Here is a tiny trained network, its code and every weight. The questions are about switching its units off for an input and a class, where a switched-off unit gives its printed mean instead of its output.

import numpy as np


def w(rows, s, z=0):
    codes = np.array(rows[::2]) - 128.0
    scale = np.full(codes.shape[1], s)
    scale[-1] = z or s
    return codes * scale


def norm(h):
    return h / np.sqrt((h * h).mean(-1, keepdims=True) + 1e-5)


def f(y):
    return y / 2 * (1 + np.tanh(0.7978845608 * (y + 0.044715 * y**3)))


def log_softmax(a):
    a = a - a.max(-1, keepdims=True)
    return a - np.log(np.exp(a).sum(-1, keepdims=True))


def net(x, mask):
    res = np.array(x, float).reshape(1, 3) / 4 @ E
    u = 0
    for l in range(3):
        y = f(norm(res) @ A[l][:, :-1].T + A[l][:, -1])
        res = res + np.where(mask[u : u + 7], y, B[l][:, -1]) @ B[l][:, :-1]
        u += 7
    return log_softmax(norm(res)[-1] @ U[:, :-1].T + U[:, -1])


A, B = {}, {}
E = w([
[64,169,135,181,81,141,154,193,102],'x0',
[87,100,182,233,253,126,100,130,137],'x1',
[185,225,245,117,136,217,129,95,122],'x2',
],0.0015)
A[0] = w([
[215,165,146,83,155,161,117,66,136,99],'0.n1',
[107,84,2,43,46,51,175,153,117,120],'0.n2',
[111,196,216,183,229,164,146,65,80,16],'0.n3',
[90,137,117,199,94,155,166,205,81,158],'0.n4',
[23,65,109,177,149,91,58,169,154,100],'0.n5',
[111,173,153,111,68,124,181,166,82,8],'0.n6',
[136,219,169,106,66,206,202,145,106,55],'0.n7',
],0.0027,0.0015)
B[0] = w([
[131,174,127,107,177,147,176,197,150,145],'0.n1',
[163,172,252,140,146,116,19,163,229,251],'0.n2',
[129,131,151,79,80,43,57,157,227,150],'0.n3',
[60,198,138,117,129,114,133,201,149,170],'0.n4',
[99,132,112,87,167,202,203,107,76,178],'0.n5',
[65,133,112,169,120,137,86,67,156,128],'0.n6',
[101,158,115,175,48,175,77,11,44,158],'0.n7',
],0.0027,0.0034)
A[1] = w([
[184,105,132,93,90,103,62,69,149,102],'1.n1',
[146,34,77,138,185,118,148,34,93,2],'1.n2',
[78,155,117,160,156,116,254,130,75,210],'1.n3',
[180,155,160,91,111,176,127,48,112,146],'1.n4',
[160,96,125,120,170,87,89,131,189,169],'1.n5',
[115,133,121,142,123,126,141,95,60,171],'1.n6',
[113,101,149,131,204,143,180,162,150,234],'1.n7',
],0.0042,0.00091)
B[1] = w([
[120,95,122,176,217,161,156,147,82,225],'1.n1',
[99,253,193,95,26,141,88,72,149,161],'1.n2',
[147,68,86,133,134,117,119,144,110,177],'1.n3',
[101,89,52,133,123,88,158,127,131,212],'1.n4',
[166,131,131,163,84,152,132,85,96,255],'1.n5',
[187,99,100,134,87,147,118,98,146,113],'1.n6',
[123,108,78,138,76,114,113,115,92,223],'1.n7',
],0.004,0.002)
A[2] = w([
[89,133,120,134,23,116,51,90,135,99],'2.n1',
[208,72,189,109,248,104,106,130,178,64],'2.n2',
[190,46,120,153,170,173,146,34,42,6],'2.n3',
[28,172,214,149,114,111,64,221,190,26],'2.n4',
[218,129,187,146,167,139,88,72,168,73],'2.n5',
[127,126,50,42,200,162,251,126,125,28],'2.n6',
[198,22,154,101,149,101,51,98,133,103],'2.n7',
],0.0033,0.0012)
B[2] = w([
[123,152,179,144,114,142,134,53,124,202],'2.n1',
[146,182,45,175,60,220,132,123,121,185],'2.n2',
[125,175,184,66,165,105,104,215,223,161],'2.n3',
[163,136,237,4,182,53,117,174,196,254],'2.n4',
[127,43,31,125,109,164,174,208,90,174],'2.n5',
[174,73,193,90,196,17,163,24,91,145],'2.n6',
[116,208,88,133,126,216,196,142,130,166],'2.n7',
],0.0034,0.0029)
U = w([
[194,140,36,160,129,240,146,202,140,177],'0',
[90,171,132,164,40,149,91,2,85,167],'1',
[115,158,233,76,142,80,81,200,183,176],'2',
[49,29,60,172,160,67,114,178,68,10],'3',
[189,91,105,66,206,57,189,49,98,53],'4',
],0.009,0.0012)

Each question gives the input, the list of numbers given to net, and the class t.
The units are the neurons (one row each of A and B). Each row of codes is followed by its name. A weight is (code - 128) times the scale printed after its matrix; where a second scale follows, it is the last column's (A, B and U).
mask holds one flag per neuron, layer by layer. A switched-off neuron (its flag False) gives its mean, the last column of its row in B, instead of its output. The means were averaged over made-up inputs and are rounded, as every weight is.
A unit's drop is (log p(t) with every unit on - log p(t) with that unit switched off) / (log p(t) with every unit on - log p(t) with every unit switched off).
The circuit of an input: a set's keep is (log p(t) with only the set's units on - log p(t) with every unit switched off) / (log p(t) with every unit on - log p(t) with every unit switched off). Starting from the 12 units with the biggest drops (on a tie, the unit counted first), units are removed one at a time, each time the one whose removal leaves the highest keep (on an exact tie, the one counted first), for as long as the keep stays at least 0.8.
units of the circuit, in order: the units of the circuit, biggest drop first
most important unit: the unit with the biggest drop
top k neurons: the k neurons with the biggest drops, biggest first
top k neurons in layer l: the k neurons of layer l with the biggest drops, biggest first
drop of u: that unit's drop, to one decimal
input [3,5,0], class 3: units of the circuit, in order : (0.n2)
input [6,-1,7], class 1: top 2 neurons in layer 0 : (0.n7 0.n2)
input [-6,0,8], class 4: top 3 neurons : (0.n2 1.n4 2.n6)
input [-5,7,0], class 1: units of the circuit, in order : (1.n2 0.n2)
input [-7,0,5], class 4: top 2 neurons : (0.n2 2.n6)
input [-3,2,-1], class 1: units of the circuit, in order : (0.n2 1.n2)
input [1,-2,-6], class 2: top 2 neurons : (0.n2 2.n4)
input [0,-1,3], class 4: units of the circuit, in order : (0.n2 2.n6)
input [-5,-7,7], class 4: top 2 neurons : (1.n4 2.n6)
input [-2,8,-1], class 1: top 3 neurons : (0.n2 1.n2 1.n7)
input [1,0,6], class 1: top 2 neurons : (0.n7 0.n2)
input [-5,-6,4], class 4: units of the circuit, in order : (2.n6 1.n4)
input [-3,-1,6], class 4: units of the circuit, in order : (0.n2 1.n4)
input [5,-8,-3], class 2: most important unit : 0.n2
input [0,-8,-7], class 0: top 3 neurons : (0.n2 1.n2 1.n1)
input [6,-1,1], class 1: top 2 neurons : (0.n7 0.n2)
input [2,-1,7], class 1: top 3 neurons : (0.n7 0.n2 2.n4)
input [6,2,0], class 3: top 3 neurons : (0.n2 1.n3 1.n2)
input [-8,1,5], class 0: top 3 neurons : (0.n5 0.n3 2.n2)
input [-4,5,-5], class 1: most important unit : 1.n2
input [3,0,7], class 1: top 2 neurons : (0.n7 0.n2)
input [-1,-8,5], class 4: top 2 neurons : (1.n4 1.n2)
input [-6,-8,5], class 4: top 2 neurons : (2.n6 1.n4)
input [0,4,3], class 0: top 2 neurons in layer 0 : (0.n4 0.n2)
input [6,-2,7], class 1: top 2 neurons in layer 0 : (0.n7 0.n2)
input [3,-8,-5], class 2: drop of 0.n2 : 0.7
input [2,2,-3], class 3: drop of 2.n4 : 0.1
input [4,-3,5], class 1: most important unit : 0.n7
